q52q375: [ 13  17  36   4  35   2  13  -4  31 -13  41  54  15   0 -24   7  -9  20
  -5  -4  19  26 -19  32  -9   5  -4   8  13  15  -5  21   5]
q399q39: [-21 -11  37 -35  11  30  -7 -46  -5 -18  11  14  20   5 -18  38  32  25
 -14  -3   1  -5 -17  12 -11  -3 -17 -11 -13  22 -37  -5  18]
q52q375: [ -8  12   7   6   6 -10 -29 -14 -17  13  -2   1  37  16 -23   2  -5  17
 -17   6  -2 -19 -18   6 -20  -1  -9   5 -10   1  -4  22  13]
q190q483: [ -6   1  -8  -7   2   3  15  10  -9   4  -7  -5  -1  13  22   3   8 -22
  14  -5   4  -8 -22  -2  12  10  11 -22   1   2  14  17   9]
q190q483: [  6  37 -20 -28   4 -20   8  53  28 -26  44  22 -31 -17  26   2   9 -36
  29   5  -5  37   1 -15   9   5  15 -11  -5  15  19  25  -6]
q753q683: [ -8  -3 -47  -6 -34  -5 -17  25 -40  14 -30 -55  -8   0  29 -17  -7 -27
  -2  22 -24 -31  17 -20  10  10  17  -6 -10  -4  19   1   5]
q399q39: [-11  36  31 -27  18 -28 -19  -5  13  -5   1   4   8 -41 -12 -17 -15  12
  24  14  27  50  25  18 -16   5  21   9  18   2   4 -19 -42]
q52q375: [-14 -19  17  15 -32  14 -15 -15 -51  41 -18 -23  40  -8 -27   9 -12  25
 -43  -3  -2 -18  37  11 -10 -10 -16  30 -17 -31  -8 -21   3]
q52q375: [ 12 -78  12  57 -25  -5 -16 -16 -39  -2  12   1  25  34 -48 -45  12  36
 -51  -3  -5 -30  24  14 -11  25   2  24  26   4 -32  17  18]
q190q483: [-16  10  -7 -20   8   1  12  13  16   0 -14   3 -20   5  31  18  12 -22
  25  -7  10   8 -21  -7   8  -8   0 -13 -11  -1  15   1   1]
q753q683: [ -8  16  12 -13  28  -2  14   7  15  -7   7  13 -16   2   7   1  10  -5
  18   3   5  -7 -27   8   2  12  18 -19  -6  23   0  11  16]
q52q375: [ 22  32  18  -9   9 -31 -27 -50   6 -18   5 -25  40 -34 -31  14   0  16
  15   0 -17  28   8 -26  -7 -20 -10   8  30  -2 -27 -38 -53]
q753q683: [ -7  -2   8  -3  -7  -1  -9  -1 -12   6  -5 -11   1 -15  -9  -7  -5  11
 -10   9  -1  -1  23   8  -6   3   7  13  -3  -1  -5 -15  -4]
q753q683: [  3  42  -5 -25  11   4 -16   3  18  -6   4   4  -8 -28   1  -5 -31   7
   5  27   2  17  14  14 -12  -1   3   3  -7  10   9  -7 -10]
q190q483: [  3  -4   8  30  15 -10  34   2  -1  31 -33 -15   3  10  15   2  -7 -14
  18 -22  12 -13 -26   1  20  -3  11  -1  15 -21  19 -12  -6]
q753q683: [-20 -30 -33 -16 -32   9 -42  -3 -12 -15 -14  -8  -7  25   9  -4  16   2
 -17  13  -7  -9  10 -15 -16  -6 -20   2 -19   3  -6  15  12]
q753q683: [-19 -75 -47 -11 -54  48 -38 -20 -19 -22 -28   6  -8  52  18 -18  11   4
 -31   7  15  -4  19  -2 -16   1 -39 -13 -10  -9  -2  28  15]
q399q39: [ 17  18   4  52  19   6  28  16  -2  47  -4  16  13  16 -14  -7 -38   6
 -15 -12   5 -35 -24  18   2   0  -3   4 -14 -21  22  19  28]
q399q39: [ 19 -24 -13  31 -22 -11   2   8   2 -13  27  -6 -35 -10 -28 -18  24   9
 -10 -12 -36 -19  38 -40   1  -7  -5   4 -18  -2 -34 -22   4]
q399q39: [  1  -2   1  11  15  -5 -17 -21  17 -10  -2  15  -2  19 -20 -13   5  18
   2  -2   2 -11 -17  -6 -18  -4 -12 -10  -7   7 -15  11   7]
q190q483: [ -8  15   7   7  11 -40 -13  -2  -9  13 -22 -41  -3 -18  -9 -10   7   3
  15   6 -17 -20   2 -18  -1  -2  24  10   0   3  -9 -30 -13]
q190q483: [-30 -23 -25 -37 -18  37  17  27   8  -4 -22  16 -31  23  63  20  10 -35
  12  -5  30  22 -10  11  14  -1  -9 -16 -12  -8  35  19  11]
q52q375: [ 10  -6  -8  27 -24  -4  25  24 -31  34  -2 -24  16  -3   8  17  -4 -20
 -12 -19 -16 -14   9 -13  23  -8  -1  16  -1 -30  15  -8   1]
q190q483: [  4 -13 -15 -22 -21   5  11   9 -15 -22  20  -6   8   7  25  17  27 -32
   9  -8  -9  15  -6 -17  20   8   3 -20  15   6   3  18  -4]
q753q683: [  5  -9 -11  -2   2  -2   5  19  11 -16   9  11 -18   7  14 -18  -1 -11
   6   8   7  10  -1   8   5  15  13  -4  14  13  10  17   2]
q190q483: [ 14  13  -3  22   0 -37   8  15 -10  17 -11 -34   5 -18   3  -9  -7 -14
  15  -4 -13  -2   7 -16  15  -1  21  14  20 -13  10 -21 -24]
q52q375: [ -9   0   4  -6  -6  14   4   3 -15  13   0   3  18   7   6  21  -1  -3
 -14  -3   3  -4  -8  10   2  -3  -8   5  -9  -6   8  10  13]
q190q483: [-15 -43   9  18 -26  12 -28  -9 -30   6   2   9   0   8 -39 -44   0  38
 -38   9  10 -16  49  17 -29  17  -2   7 -18  -4 -22   6  16]
q52q375: [ 12 -18  -3   8 -24  -3  -2   4   2 -17  35  24   1   2 -16  -8  17  -1
  -4 -19   2  29  27 -19  -4  -4 -17  -5   2 -14 -11  11 -13]
q190q483: [ 22 -36 -19  36 -17  24  14 -10  -7   7 -14   0  -3  19  -1 -24 -20   4
 -16  -6   4 -14  11   4   7   6 -11  -5  14 -17   5   2   3]
q753q683: [  6 -50  -5  10 -40  41  20  11 -27   1  16  19   2   9   3 -18  -7  -1
 -30  -7  18  13  41  23   8  20  -5  -4   9 -16   7  16   8]
q190q483: [ 23  37   1  19   9 -31 -20 -21  -2  11  -6 -32  22 -27 -30  -2 -20  15
   2   7 -28 -12   7 -22  -7 -16  -2  15   5  -8 -12 -31 -24]
q399q39: [ -1  14  13  -3  -4 -13  -2   3  -4  12   3   2  27 -12  -2  18  -6  -3
   2 -10  10  28   5   1   0 -13  -8  17   9 -20  11  -5 -22]
q190q483: [  1  30   6  -7   7 -39 -20  -5   0   1  -6 -35   7 -30 -10  10   5   2
  13   7 -24   1   6 -24  -1 -15   9  19   3   3 -12 -34 -25]
q753q683: [-23 -31   4 -16  -2   9 -23  -3 -17 -22  11  33   8  39  -5 -42  16   6
  -6  11  34   5  -8  28 -21  41  14 -33   7  25  -1  61  22]
q753q683: [-26  11   5  -6  27  -8   1   9  33   5 -23  15 -45   4   9 -12   7   3
  27  -2  19  -5 -13   0 -12  -5   7 -11 -28   3   5  -7   8]
q399q39: [-32  -3 -10 -29 -19 -10 -22  11  -8   3 -25 -19 -11  -6  22   8  14 -12
  10   4   7  13  16 -12  -5 -11  -1   7 -16 -10   8 -12 -12]
q753q683: [ 15   0  10  20  -6  -2   4 -32 -29  23 -23 -35  42  -8 -13   6 -15   6
  -6  -8  -7 -12   1  -4   9  -5  -2   4  22 -20  -3 -24 -20]
q399q39: [  5  -7 -12  46  13 -16   8  22  13  21 -19   7 -29  17  -4 -44 -19   4
   5  -2  10 -24  -4   3  -5   8  13   1  -5  -9  15   9  12]
q753q683: [ -8   6  -3  19  -5 -32   5  17 -24  27 -12 -31   6   4   1   8  21 -18
  10 -17 -20 -30 -12 -32  10  -7  11  -1 -15 -14   1  -4   6]
q52q375: [  5  10 -35   5 -10   2  17  31   1  11  -7 -12 -21   7  31   9  -3 -31
  10  -5 -15 -16 -12 -21  18  -6   0 -10 -16 -10  22   8  11]
q399q39: [ 16  38   1  -6   8 -21  -3   4  12  -1  15  -6  23 -18   2  32  -7 -10
   8  -2 -15  20 -12 -13   7 -20  -9  18  11  -4   6  -8 -21]
q52q375: [ -5  28  33 -16  29 -10  -4  -8  20  -8  18  30  13 -13 -15  -2  -6  13
  13   2  25  32  -8  23 -14   6   7  -3   9  10   0   8 -12]
q52q375: [-27 -60  10  12   7 -32  -1  12   7 -28   7  17 -33  45   0 -22  71  -5
  15 -21   7 -12 -25 -18  -2  17  18 -12   4  25 -25  26  21]
q52q375: [  6  16  25   4  26 -23 -12 -28  12  -5  -7 -11  10 -19 -24  -9  -6  22
  10   8  -2   3  -3   4  -9  -1  11  10  19  11 -17 -26 -20]
q190q483: [  4  17  24   9  21 -33   5  19   7  12  -1 -15   7 -27  -2   6 -16   5
  -1  13  -3  11   3  21   8  -1  25  49  26   7   9 -25 -16]
q52q375: [ -1  36  38 -19  59 -42 -13 -33  48 -35  16  18  10  -3 -19  19  28  13
  38  -4   2  21 -53  -8 -12  -9   6  -5  21  35 -26  -3 -18]
q399q39: [ 26  32  37   5  27  -4  22  -1  10  -5  41  11   5 -43 -32  -4 -19  20
  -5  11 -10   8  16  24   3  14  23  12  15  21 -16 -19  -5]
q399q39: [ -7  27  32 -11  35  15   5  -8   3  16  -3  25  39   4  -2  12 -35  15
 -12  16  30   8 -34  59  -8  12   7  11  15  12  21  23  12]
q399q39: [-14 -15  30  -6  16   2  18   2   2   1  -6   4  -9  -5   5  -1   7   5
   3   1  17   5  -3  28   6  14  22   9  14  13  -1 -11   3]
q753q683: [-13   5  12  -9 -19  -2 -18   1 -31   5  36  12  35   7 -26  27  28   5
 -23 -13 -15  -7   2 -15 -13  -8 -20  -1 -32  -4 -18  25  20]
q399q39: [-37 -31 -19 -16 -19  -8 -29 -15  -1  -4 -43  -9  -5  36  25  13  38 -13
  17 -18  16   5 -18 -31  -9 -22 -25 -11 -14 -18   2   5  -8]
[ 26  -2 -15  19  -4   4  13   8  16 -10  24  14  -8   5  -3   8   1  -5
  -5 -10 -17   0  -3 -16   9 -10 -15   2   1  -3  -4   5   4]  q52q375
[ 17 -34  11  31  -5  -6  -2 -12 -17  -5  12  -1  22  14 -25 -21   1  17
 -24   0  -4 -10   5  12   0  16   6  14  30   7 -15   8   2]  q52q375
[-20   2  18   8   4  -5   1  21 -39  40 -27 -11  17  -5   0 -45 -35   5
  -7  19  34  -8  16  50  -6  38  42   3  10  -5  30  14   5]  q52q375
[ 23 -12 -43   2 -17  15   5   8  -1 -20   7  -8  -4  22  25   1  -2 -25
  -3   7 -20 -10 -15 -15  17   6  -7 -15  14   9  10  24   9]  q52q375
[  9 -10 -12  14  -8   4  19   8 -12  10  -9 -11   0   7  14  -7  -4 -16
   4  -8   0  -8  -3  -4  15   7   7 -10  10 -10  13   4   0]  q753q683
[-14  41   3 -40   0 -21 -27  -1   1  -6   3 -18  14 -29   5  34   9  -6
  12  10 -14  21   3 -17  -6 -21  -5  13 -12   3  -2 -17 -20]  q190q483
[ 17   2  11  21   6  -8  11  -7  -8  10   6 -11  28   0 -11  18  -4   3
 -12  -6 -15 -11 -15   1  11  -5  -2  19  17  -2  -4  -6   0]  q52q375
[ -5  15  22  -5  19   1  14 -32   9  16 -29 -13  27  -2  10  52   3  -1
  13 -20   4   4 -36  -5  11 -30 -19  10   8 -16   2 -29 -16]  q190q483
[-14  11  17 -17   8   1  -7   9   1  -5  19  18  -6 -10 -11  -6   4  10
  -4   9   8   7   9  16 -13  10  10  -1 -14  14  -6   9  10]  q753q683
[  9 -65   4  52 -22  -5   0   5 -18  -2  20  14  -4  30 -33 -32  21  20
 -34 -15  -6 -22  21  -2  -5  12  -3  17   6  -3 -25  15  20]  q52q375
[  7 -14  -2  17 -10 -15  17   5 -18  12 -13 -26   9   0  11   0   6 -18
   9 -15  -4  -2   0 -13  20   2  11   1  21 -15   8 -11 -15]  q190q483
[ -9 -40  26  12  -2   5 -14 -24   1 -13  10  28   2  15 -33 -24  15  33
 -17  -7  21   8  17  15 -21   9  -7   3   4   4 -26   6   3]  q399q39
[ -9  33  -7 -22  -5   7 -17  -4 -10  11  -6  -7  12 -13   0   7 -14  -1
   2  10   0   1   6  -3 -11  -6  -7 -11 -22  -8   8   1  -2]  q399q39
[-24  -1  15 -16   6   2 -25 -12   1  -1 -10  12  -1   0 -13 -16  -2  22
  -3  12  22   7  10  18 -25   5   1   0 -12   6  -6   3   1]  q399q39
[  4  18  20   0  -7  -9   0  23 -17  16  29  16  37 -17 -12   8 -19   2
 -19   2  12  30  20  26  -2   4   3  28  10 -12  16  15  -9]  q190q483
[ 31  34 -15   3   0  12   3 -33   6   8 -11 -22  33 -12   2  40 -27  -4
   1  -5 -23  -1 -16 -21  11 -32 -33   2   8 -21   4 -24 -21]  q753q683

q670q282: [ 12  16   1 -11  -7  50  -4 -21  12 -14  11   4  -3 -17 -34 -33 -13  16
  38  11  10  18  30   6 -41 -38  -2  -4 -23 -14   9  11  23]
q191q344: [-28  40   0  -7 -14  17 -11 -14  -7  18  18  14  12 -36  -6   9 -18  13
  34  30  75   6  31  13 -45 -59   7 -13 -14  -7  53   6  16]
q475q890: [ -3 -18   4  13   8 -21  29   3  25 -29  28  -9 -28  -1 -11  24   9   4
  -2 -21 -29  14  17  14 -32   9   3 -15  10  -2 -47 -15   8]
q191q344: [ 13   0  27  25   8  -8   5 -29   6  22  23   9  37  27  21   8  -5 -18
  -7  11   8 -12  11  -6  22   0  26  13  21  46   5  41  52]
q406q296: [ 10  41  -5  -4  13  24 -35   5   3  10 -16 -10   2  -5  -1  -9  -2 -19
  11   7  28   5  -9  11  41  -1 -12  43  18  37  -2  25 -29]
q670q282: [ 19  18  30 -19  19  26  -3   0   5 -19 -17 -25  15   0 -22 -19 -17  -8
  15  -3  -7   5  -5 -13  -1 -55 -39  34 -20  31  20  -4 -25]
q59q369: [ 11  -5 -15  14   8 -16   1  17   6  -5   9 -17 -23  -7  10  25  17 -28
 -17  -3 -10  19  -4  25  27  22 -16  14  40   8 -31   1 -24]
q191q344: [ 19  -7  32 -12  -4  32 -12  -1 -34  24   5 -17  40  21  15 -12   1  -9
  -7  14  14  14 -21  -7  41 -21  -1  30  -2  13  11  22  33]
q406q296: [ -5 -33  33   5  -1 -27  28  -7   7  -4  17   0  15  32  21  22   4   9
 -38 -15 -12  -9  -1 -14  -7  21  21 -13  13  14   2   5  41]
q191q344: [-14  -1 -27   1   2 -10  37  -5  27 -23  15  13 -21  -8 -20 -19  -7  19
   4 -16 -30 -22  35 -14 -29  17  14 -26  -7  -9  -1 -15  -7]
q406q296: [  0   3 -41   9 -12   9  14 -15  21 -19   8  27 -23 -34 -25  -9  -5   7
  33  23  -7   7  46  11 -56 -19 -10 -34  -8 -34  16  -7 -10]
q475q890: [ 12 -24 -25  12 -20  19 -16 -10 -27  31  -4  41  22  20  18  -1  10  -4
   6  46  -1   7   5   4  20  11   2  -7   9 -16   7  33  19]
q59q369: [ -2  -6 -31  36   5 -33   7 -13 -15  35  10  41  -8   1  -5  11 -17 -18
  10  25 -12 -31  24  12 -10 -22 -10 -27  -4 -10  20   3  -7]
q406q296: [  2  10  19   0   1   0   6  -3   4  12  23 -11   9   2  17  28  -6 -20
 -30  15  45  12  18  16   7 -20 -13  17  44  35  43  29  11]
q670q282: [ -6  13  -5 -12  -1  16  -2  13  -1  -7   8 -14 -10 -14  -6   2   4   2
   6  -1  16  18   4  11   1  -8  -7  11   6   0  -8  -4 -13]
q59q369: [  2  13  21 -37  -3  57 -23   2 -23  11 -11  -7   0  15 -28 -50 -19  33
   6 -16  18  -3 -15  -7   0 -19   3  13 -41 -16  11   6  20]
q670q282: [-31   5 -50  17 -11 -39   8  10 -14  29  14  20 -22 -24  14  12   4  -3
  -7   3  13 -24   9  11   7  31  24 -33  10 -32   5 -18 -13]
q191q344: [ 12  -6   7   4  -2   0   2  -4  -2   1   3 -10   9  -2   9  -1   4 -13
  -7   3  -2   6  -5   0  11   0   1   4   8   1   4   4  11]
q670q282: [ 20  16   3   0  25   8   0 -11  20 -15 -26   4  -6   8 -36 -35 -26  -5
  17 -12 -36 -28   8 -17  -8 -27 -30  12 -26  23  14  -2 -34]
q475q890: [ 28  22  13  17   9   2 -15 -18  11 -16 -15 -16  29 -35  -2   3   1 -36
  49  25  -1  20  -4  -1  -7 -56 -24  20 -13  17   4  -6 -14]
q670q282: [-37  -1 -18   1  -7 -20 -22  23 -31  22 -14  22   2   5  17  32  14  15
  14  11  16  -2 -25   5  10  13   8  -7 -12 -14 -30 -15 -23]
q475q890: [-34  -2  -4  -8  -9  -9  22   7   2  -1  30   7 -22  -5  -6  17  -4  29
  -9 -11  21  -1  24  10 -38   2  18 -27   0 -17   2 -11  16]
q475q890: [ 12   4 -12 -11 -10  35  -3  -7   6  -6   0   4  -3  -6 -11 -26  -1   7
   5   9   4  10  15   1  -5   2  -1   1   2 -11  14  14   6]
q406q296: [-32  -3   7   1  -7 -29  -5   6 -12  11  -8  13  19   6  24  29   8  15
   2   2  18 -11 -17 -12  -4  11  22 -12 -11   0  -3 -12   4]
q59q369: [-24  41  -5   2   6  -4 -19   8 -22  41  17  -1 -11 -16  -1  12 -17  -7
   3   3  59 -12   4  25  12 -26   3   9   5  10  20   6  -8]
q670q282: [  9  16 -19   3   4  11  -1  -2  30 -23   5  -4 -36 -23 -21   0   0  -5
   9  -3   2  17  24  23 -24   1 -16   0  18  -2  -9   3 -20]
q475q890: [  8  28 -14 -13  17  29  -1   6   4  -5   0 -15 -20  -7 -35 -46 -16   2
  17 -21 -15 -12   7  -2  16 -11  -9  20 -17   6 -10  -6 -25]
q670q282: [ -4  13   5 -20  -9  40   9  -9   0   0  26  -7  -6 -10 -21 -35 -13  24
   8 -10  21   4  22   1 -21 -14  21  -6 -16 -17  13   5  37]
q406q296: [ 16   0 -12  -5   6  20   4   7 -10   2   3 -14  -6   1 -14 -33  -1  -7
   5  -9 -27  -1  -4  -3  29   2  -5  14  -7  -5 -18  -4  -8]
q475q890: [ 26   9  26 -17  12  28  12  -9  22 -29   1 -34  -8  -6 -29 -39 -15   0
  -3 -27 -17   3   6  -9 -12 -21 -12  14 -12   7  12  -4   7]
q406q296: [-12   2 -32  19   0 -31  41  -1  17   5  48   1 -37 -23  -2  14  -6 -14
 -26  -6   5 -11  46  23 -15  11   9 -27  38  -9  18  -4   4]
q59q369: [ 18 -11  -8   1  17  30   0  -1   8  -5   5  20 -37  35 -42 -18 -16  12
   2  -6 -35  -1  23  17 -12  -7 -31   7  -2   8 -27  21 -11]
q191q344: [ 10   1   6   1  17  -7 -16  13  -6   8 -23  -3   3  27   8   5   1 -15
 -17  -5 -12  -9 -24  -3  43  15 -20  29  14  32 -10  12 -31]
q475q890: [  1  28  17 -13  -8  26 -12 -15  12  -6   2 -14  16 -22  -1 -16  -5   5
  13   1  40   9   5  -4 -12 -14  19   8  -5   5  25  10  26]
q670q282: [-15  25  -1  -1  -3  10   3 -21  -1  16   9  27   7 -13 -18  -7 -32  12
  21  23  38 -19  38  -1 -46 -57  -6 -18 -21   1  65   9   7]
q475q890: [  6  14   5  12  12 -13  -8  -2   4   3  -4  -9  -2 -10  -1   8  -4 -18
   7  -2   3  -3  -6   8   5 -14  -9  10   2  13  -4  -3 -12]
q406q296: [ 13 -29 -23   6  -4 -10  24  -3  13 -21  -6   5 -12   1  -7 -24   9   3
  -5 -12 -58 -10   4 -16  -3  35   6 -22  -7 -28 -17 -17  -3]
q475q890: [  9 -22 -24 -16   1  34  28   7 -15  -6  10  12 -17  14 -38 -42 -16  18
   7   2 -47  -6  26  -8 -12 -25 -28 -10 -26 -26   6 -10 -15]
q191q344: [-20  18   5  13  -8  -8 -31  -1 -14  24   5  13  18 -11  25  45  12  -6
  23  30  55  20  -8  22   0 -13  12   6  12  11 -11  15  11]
q406q296: [-26 -18  18   2  -6 -30  19  -3  17 -18  -3  10  35  22  33  25  19  21
  -6  -7 -11  -9  -8 -34  -2  42  41  -9   3  24 -19  -3  21]
q59q369: [-14   1 -24   4   0  -9  -6  17 -19  24   7   7 -19   6   5   4   5   1
 -11  -6   3  -9  -7  13  28  27   9  -1  10  -9 -22   0 -11]
q59q369: [ -3   3 -44  10  -3   2 -22  16 -19  21  -7  16 -20  -4   2   0  12  -8
  10  12  -4   2  -8  19  32  26  -3   2   9 -18 -31   3 -28]
q670q282: [ 10  13 -22   1  -8  19   1  -8   6  -9   9  -6 -15 -37 -20 -25  -1  -3
  28   4  -1  12  17  10 -19 -15   1 -11 -13 -31  -2 -12   2]
q59q369: [-48  35  15 -23  -9   1  -8   7 -15  22   9  -1  24  -8  18  14  -8  25
   2   1  73 -11  -2  -9  -2 -12  32   4  -8  15  35   0  11]
q191q344: [  1 -34  -4 -28  -1  14  15  36 -17 -20 -10 -22 -11  25  -1 -15  18  16
 -25 -24 -48  12 -27 -14  34  36 -12  13  -3 -15 -40 -22 -25]
q59q369: [-13  24  12 -19   5  21 -11   5   3  -4   2 -14 -14  -4 -20 -20  -8  23
  11 -28  17  -3  -6   1  -8   0  17   7 -21  -1 -17  -6   7]
q191q344: [-15 -12  19 -22   2   1  16  10  15 -17   8   0 -40  17 -22  14 -15  31
 -39 -26  11   0  17  12 -50  -3 -19 -17   5  -6  21  -3  -2]
q406q296: [-49  10  21  -8  -5  -5  25   1  -4   3  33   7  62  18  36  30  12  26
  21  15  31   0  13 -32  11  -1  50  14   2  51 -13  10  33]
q406q296: [-34  30  -4  11  -1 -13 -19  -9  10  14  -2  32  17   1  16  30   0  12
  24  18  46 -11  11   0 -10   5  26   1   6  32   1  20   1]
q191q344: [ 24  -2  10  11   4  24 -45 -10 -35  33 -24  14  29  25   1 -22   2  -8
  32  16 -12  -2 -37  -3  40  -8   5  22 -30   0 -34  19  19]
q406q296: [ 27  -5   1 -11   3  35  -8  -5  12 -29 -23  -6   4   3 -21 -37   5   6
  25  -4 -39  13  -8 -15   1   1 -11  14 -22  -4 -25  -1  -7]
q59q369: [-35 -12   4  -3   5 -31  29  22  -2   7  31  -4 -15  24  15  30   5  16
 -41 -26   4 -13   4   2  12  37  22  -6  25  16 -20  -4   5]
q59q369: [ -8   3  15 -14   7  15   2  -9  20 -10  -5   8  -8  32 -18 -34 -10  38
  -7 -38 -15 -27  -1 -21  -7  37  34  -2 -20  11 -19  10  24]
q191q344: [ 32  -1  11  43  14 -28 -14 -35  26  14  -3  20 -13  11   0  14 -12 -31
 -14   2  -4 -18   9  20 -12   6  -3  -9  23  18  10  32  23]
q475q890: [ 31   1 -35  27   3  13 -21  -8   1   3 -12  17   2  -9  -3  -4  12 -32
  37  36 -26  17   6  15  24  -3 -23  15  12   2 -29  17 -24]
q670q282: [  2  -9   8  18  -4 -22  11 -27   5  16   5  27  18   9  12  12 -14  -6
 -13  19  11 -22  20  -7 -22 -13   5 -22   6   8  51  18  27]
q191q344: [-24  13  23  28   5 -65 -10 -17  46 -35 -18   3 -10 -32   6  51  11   7
  29 -23   9  -4 -14   2 -69  10  28 -33 -18  -2 -36 -34   3]
q475q890: [ 19  24 -19  11  -9  26 -22 -19  21  -9   0   5   0 -34  -2  -3   9 -18
  32  29  24  29  20  20 -10  -8  -3   7  19  -1   2  23   3]
q59q369: [ 32  -2  26 -14 -14  19 -16 -13   0 -14 -29 -30  38 -20  17 -26  10 -16
  -1   4   3  16 -32 -22  14  -4   3  11 -12 -13  30  -4  20]
q670q282: [ 35  -8   6   2  15  33  -9 -13  23 -27 -21   6   1  26 -25 -31   0   1
  21  -3 -51   6   1 -11   4   5 -17  21 -11  20 -36  18  -6]
[-46  17  15 -24   0   2   9  28 -26  24  33  -9  -1   9  10  37  -9  19
 -22   0  63   6  10  15   3 -25  -2  13  17  23  21   4  -3]  q59q369
[ 23 -12  21   8  -5   5 -14 -16 -13   9 -17   2  44   9  20  -1   5 -18
   9  24  -4   6 -19 -14  18 -15  -3  11  -6   9  13  14  20]  q475q890
[ 15   2  -4   4  -6  13  -6  -5   1 -11  -1  -7   9 -25   0   6   8 -17
  25  25   4  30   5  10 -10 -29 -19   5   2  -7   2  -2  -5]  q670q282
[ -7  15  29   6   8 -30  19   3 -13  14  35 -38  -5 -34  -1  25 -17 -24
 -11 -11  34   2   3  19 -19 -61 -10  -6  -2  -3  32 -28  13]  q59q369
[-37  14 -11 -19 -11  -3 -15  34 -39  41  11  -9   3   7  35  19  11   6
 -33  -1  55  -1 -23  10  57  34  22  16  28   4   4   7  -6]  q59q369
[ 10 -16  -3  28 -17 -29   6 -30  13   5   9  17  -3 -22  12  13   1 -11
  -7  12   6  -4  14   9 -40   6  19 -44   6 -34  27   1  41]  q670q282
[ 15  23 -22  -3  15  11  11   4  16 -15   1 -17 -19 -23 -25 -28 -12 -18
  10  -7 -17  -5  18   2   8 -16 -24  14   3   9   9  -9 -38]  q670q282
[ -2   7  14  18  10 -16 -12 -12   2  29  11  16 -15  20   1  18 -16  -5
 -24  -5  26 -19   6  20  -3   3   5  -3  18  18  12  27  21]  q406q296
[ 21 -18  47   0   1   3  -7 -17  28 -27  -8 -10  -4  17  -2  12   4   8
 -19 -18  -3  18 -10   4 -33   9   1  -2   5   6 -10  13  36]  q670q282
[  1  27  35 -24  -3  25   1 -14  19 -20   4 -30  15 -22  -8 -22 -10  12
   7 -16  32   7   3 -13 -24 -24  17   7 -16   7  30  -3  28]  q475q890
[-62  57  11 -27  -3   5 -14  13   1   6  11 -10   3 -22   2   8  -6  40
  23 -22  76  -8  -2  -3 -14  -1  47   5 -19  14  -3 -12   4]  q59q369
[  8   5 -15  10  12  -4  -4   5 -15  31   4   2   0  23   8 -18  -3 -17
 -19  -8 -12 -26  -9  -1  62  30  10  20  17  21 -11  19  -4]  q406q296
[ 28  23 -34  -1  -1  43 -28  -6   3  -5 -25   5  10 -19 -12 -40   5 -18
  42  28 -10  13   3  -2  29  -5 -17  26  -3   2  -4  15 -30]  q475q890
[ 28 -19   0   6 -13  22 -17  -2 -27  26  10  -3   2   5  12   2   9 -21
 -15  23  11  27  -8  25  24  -4 -12   7  22 -19   4  24  26]  q191q344
[ 13   6   8   5  13 -17 -16   2   8 -10 -32 -12  -1  -4  -1  -2   0 -15
   0 -13 -17 -10 -27  -7  11   4 -15  11  -9   8  -5 -13 -29]  q191q344
[ 42 -19 -21  10 -13  17 -23 -15 -15   4 -36  11  15 -10   0 -35   8 -21
  20  26 -36   4 -19  -8  16   1 -15  -6 -20 -38   8   0  -3]  q59q369
[  8  10   2  18  10 -30   1   2  -6  17  15 -27 -20 -22   2   2  -4 -30
 -16 -22   3 -11 -13  18  18   1   6  -2   8 -10  -6 -16   5]  q59q369
[ -6  -2  15   0  10  14  46   0 -17  19  82 -23 -31  -2 -35 -10 -26   6
  -9 -23   5   2  42  29 -23 -51   5 -11  -5 -12  -6  -6  50]  q406q296
[ 19 -15  22  -7  -2  12  -9  -5  -3  -7 -15  -4   2   9  -6  -3  -3   1
  -7   1  -6  11 -12   1 -14 -16 -19   0 -10  -9  11   2   8]  q406q296
[  2   1  -9  -5  -2   2  -7   9  -7  -5 -13  -9   0 -13   0  -6   7  -4
   8   0  -7   6 -14  -2   9   1  -7   3  -8 -13  -7 -15 -19]  q191q344
[-38  24   2 -16  -8   2  -7   3   5   2  -2  10  18  -1  14   9   2  28
  10   1  41  -7   2 -15  -5  14  32   2  -4  17   8   4   3]  q59q369
[ -3   9 -15   5 -12  -7 -14   4 -12  10  -9   1  20 -23  26  20  13 -20
   9  31  27  15  -7   4  17  -6  -6   6  16  -1  18   1 -16]  q59q369
